Each row is followed by roughly how far along a hidden order it lies, from 0 to 9. A new part has a new order.
(in the rows, 128 means zero)
[190 160 125 136 126 134 128 179 113 145 131 127 143 106 109 119 123 131
 146 146] => 2
[241 155 121 133 132 132 136 166 177 148 126 133 123 121 105 149 129 164
 132 185] => 7
[203 154 115 137 131 122 128 195 111 150 126 125 129  93 113 119 116 130
 144 173] => 7
[181 143 107 131 126 125 120 231  57 160 144 116 127  62 123  84 127  68
 160 130] => 3
[197 149 107 133 128 137 124 191 104 151 137 128 121  87 111 127 115 129
 145 163] => 8
[221 146 119 138 129 128 125 178 112 157 136 125 120  97 104 118 123 122
 143 142] => 3
[194 155 124 135 130 117 121 222  75 163 143 116 122  61 131  86 126  79
 163  99] => 1
[190 149 121 133 127 127 127 196 109 151 140 124 128  83 109 118 121 135
 145 149] => 2
[181 148 114 132 128 128 129 176 107 148 126 124 121  80 104 126 123 127
 149 158] => 7
[208 158 123 137 132 124 129 170 122 144 138 129 135 124 105 138 137 149
 137 150] => 2
[191 157 132 134 132 123 123 212 101 154 136 119 123  76 120 101 126 126
 150 126] => 0
[211 157 126 140 132 123 129 196 100 149 128 124 125  97 108 124 122 143
 145 154] => 5
[246 165 133 129 134 120 122 202  92 164 132 122 131  69 132 105 128 127
 149 115] => 3
[210 155 132 137 133 123 132 183 129 150 132 127 124  96 119 127 133 149
 138 141] => 1
[246 167 132 137 135 117 127 176 127 154 137 124 123  91 110 123 130 138
 139 138] => 0
[255 168 140 134 137 122 133 168 156 150 130 133 124 114 120 145 121 185
 130 141] => 1
[224 154 125 137 134 132 137 162 154 136 136 138 126 121  98 157 131 176
 127 175] => 3
[176 161 121 131 129 135 130 175 130 140 125 130 115 112 117 142 127 149
 136 174] => 7
[203 159 134 134 133 127 132 177 121 150 129 123 130 106 115 126 130 142
 144 143] => 2
[213 155 131 133 133 112 123 216  90 162 136 120 121  74 126  97 133 102
 157 110] => 1
[199 156 123 135 132 113 123 205  98 156 137 118 121  73 118  97 135 105
 149 118] => 0
[203 142 115 136 130 133 127 176 139 147 136 126 129 100 119 126 132 128
 142 146] => 3
[205 140 109 134 129 127 125 201 114 150 130 125 140  72 115 120 122 117
 149 161] => 8
[232 162 129 133 131 125 124 192 109 159 139 124 139  81 119 114 128 127
 147 125] => 1
[217 145 110 134 126 121 127 189 113 150 133 126 112 101 113 123 134 116
 147 162] => 8
[199 153 129 131 131 122 131 167 149 152 126 124 123 111 105 135 126 155
 138 160] => 5
[190 154 114 139 128 130 131 181 110 146 138 127 134  99  97 129 122 142
 141 151] => 2
[192 151 123 130 129 120 118 228  78 164 140 113 125  53 124  79 135  93
 163 108] => 1
[207 147 109 134 132 137 131 184 131 149 130 134 136 120 110 145 124 155
 138 182] => 9
[255 162 140 134 133 116 127 185 114 160 134 121 127  83 115 117 127 135
 151 133] => 1
[211 147 120 137 130 134 129 178 130 145 133 132 129 105 103 136 122 153
 137 154] => 3
[141 151 103 133 126 123 119 222  55 156 130 115 124  70 126  87 132  75
 163 138] => 8
[222 160 121 139 133 130 134 166 137 143 135 132 133 115 104 142 123 164
 127 163] => 3
[252 162 140 132 135 120 131 171 139 151 131 132 121  93 117 138 130 167
 137 133] => 1
[241 158 128 134 134 115 127 190 116 158 135 123 124  90 118 119 138 132
 143 134] => 1
[240 162 134 133 137 114 127 209 111 161 130 118 131  81 128 108 131 128
 150 127] => 2
[199 151 122 132 133 126 126 203  90 156 133 118 125  80 113  98 120 114
 156 138] => 2
[193 153 123 128 129 121 127 206 102 154 123 120 122  91 112 113 118 126
 152 145] => 5
[223 156 134 128 131 119 122 214  72 166 133 119 123  69 121  90 131  96
 161 107] => 2
[220 154 122 132 131 130 129 184 134 145 135 128 106 104 107 137 127 149
 134 152] => 2
[218 161 132 138 134 116 135 151 139 141 132 124 136 105 101 140 130 172
 133 162] => 1
[240 152 130 136 133 124 128 195  84 158 138 127 127  83 108 116 131 143
 140 127] => 0
[255 164 153 133 141 127 141 141 174 144 126 137 136 151 114 169 126 212
 121 171] => 1
[171 154 114 137 128 122 127 192 109 148 134 122 137  82 104 113 128 122
 154 150] => 4
[233 154 119 136 133 124 130 172 132 147 136 132 129 106 106 137 133 154
 128 149] => 2
[237 165 129 135 133 128 131 185 120 148 123 123 129  96 107 130 124 153
 142 145] => 2
[204 151 108 135 128 121 124 219  75 163 127 116 118  75 113  95 119  85
 164 142] => 6
[188 163 115 132 130 129 129 202 111 152 129 126 134  98 111 125 127 133
 147 165] => 7
[203 155 129 133 132 128 131 184 126 156 130 127 127 111 109 127 131 138
 144 169] => 4
[185 147 119 137 129 132 124 195  86 153 135 122 122  83 107 103 121  96
 149 148] => 3
[212 148 108 135 132 129 134 182 141 142 126 132 137 115 114 146 110 152
 134 192] => 8
[250 163 131 136 136 115 127 163 119 159 133 123 123  80 117 117 127 137
 145 119] => 1
[211 159 115 136 132 127 131 183 138 147 121 126 133 109 113 134 127 146
 145 173] => 7
[177 142 109 140 126 127 124 215  79 152 136 119 123  78 117 101 127 101
 152 138] => 2
[215 151 120 137 132 122 130 175 134 147 133 133 134 115 107 136 136 148
 133 163] => 3
[221 152 116 130 131 130 130 177 126 140 129 131 133 117 103 144 126 165
 137 182] => 9
[255 166 133 136 131 125 133 171 143 148 129 130 133 143 113 133 136 158
 136 156] => 2
[234 164 131 131 136 125 131 161 137 147 134 131 136 103 115 136 134 166
 134 147] => 1
[244 144 112 131 132 131 127 175 138 148 130 133 128 117 108 155 121 158
 130 190] => 9
[172 151 123 132 130 120 132 197 116 143 126 120 130  81 108 116 127 126
 147 140] => 3
[233 156 121 133 131 124 132 164 114 152 142 131 130 106 108 134 134 168
 132 152] => 1
[189 158 123 137 126 119 131 179  99 145 128 126 135 105 115 119 122 150
 148 148] => 1
[206 152 130 140 130 127 135 159 131 149 126 124 128 107 105 129 128 151
 144 141] => 1
[244 155 120 131 130 129 131 172 130 145 128 130 131 117 111 143 127 158
 136 190] => 8
[190 158 127 135 129 125 128 212  94 153 132 114 123  73 116  90 129 105
 152 118] => 2
[205 156 125 137 135 120 132 175 123 144 133 124 133 100 113 122 119 144
 139 151] => 1
[176 157 118 134 128 134 127 172  99 141 141 126 110  97  97 125 134 139
 146 153] => 2
[218 159 106 137 128 136 123 204  90 153 130 124 130  88 113 113 124 115
 154 165] => 8
[249 156 133 133 135 125 130 165 136 152 139 129 124 119 107 139 130 177
 134 141] => 0
[220 160 129 135 132 129 133 174 125 151 121 129 133 104 108 131 119 142
 142 167] => 5
[237 150 118 134 133 121 126 195 128 151 140 128 120  95 110 132 128 159
 135 149] => 2
[194 148 114 135 127 129 126 196 102 151 136 125 131 104 116 122 129 132
 147 164] => 8
[190 144 106 134 127 136 128 201 103 150 129 129 128  98 110 127 127 122
 144 165] => 8
[192 152 119 136 128 126 124 202 114 152 138 124 131  80 114 115 137 129
 142 140] => 1
[255 159 136 133 137 135 135 164 149 149 124 130 137 130 114 147 128 178
 133 160] => 3
[206 150 104 134 129 131 125 185 124 147 134 128 133 111 106 132 128 123
 140 170] => 8
[214 170 136 139 133 122 134 167 129 139 136 129 137 120 102 139 132 171
 131 150] => 1
[181 160 130 139 134 127 130 187 114 150 129 124 124 100 113 112 127 135
 143 142] => 1
[213 141  96 130 127 133 122 210  71 155 133 127 128  83 120 113 122 106
 155 164] => 9
[197 155 114 134 129 118 126 198 103 153 129 119 118  82 106 109 125 117
 152 151] => 6
[188 161 120 131 130 124 131 207 100 148 129 119 122  98 114 114 121 119
 144 168] => 5
[237 167 140 126 137 119 131 174 128 148 124 124 127 111 122 141 133 171
 139 141] => 3
[213 160 126 133 131 116 121 242  96 166 142 116 127  72 118  88 130  94
 153 113] => 1
[180 151 106 134 125 128 119 222  83 155 134 119 123  82 113  97 134  88
 154 159] => 7
[214 164 130 133 133 123 127 201  98 160 135 118 125  85 127 100 130 111
 152 111] => 2
[248 159 133 130 134 127 132 172 143 154 140 129 131 102 110 136 136 162
 138 140] => 0
[222 151 122 138 131 114 121 216  91 163 145 117 127  70 122  96 139 100
 154 117] => 1
[193 148 121 133 133 127 127 180 112 140 141 126 130  96  99 134 130 155
 141 160] => 2
[237 160 127 133 133 126 125 192 139 156 139 123 116  84 124 114 129 139
 148 123] => 1
[212 166 140 135 131 122 132 188 139 144 131 124 131 112 112 134 132 171
 137 160] => 1
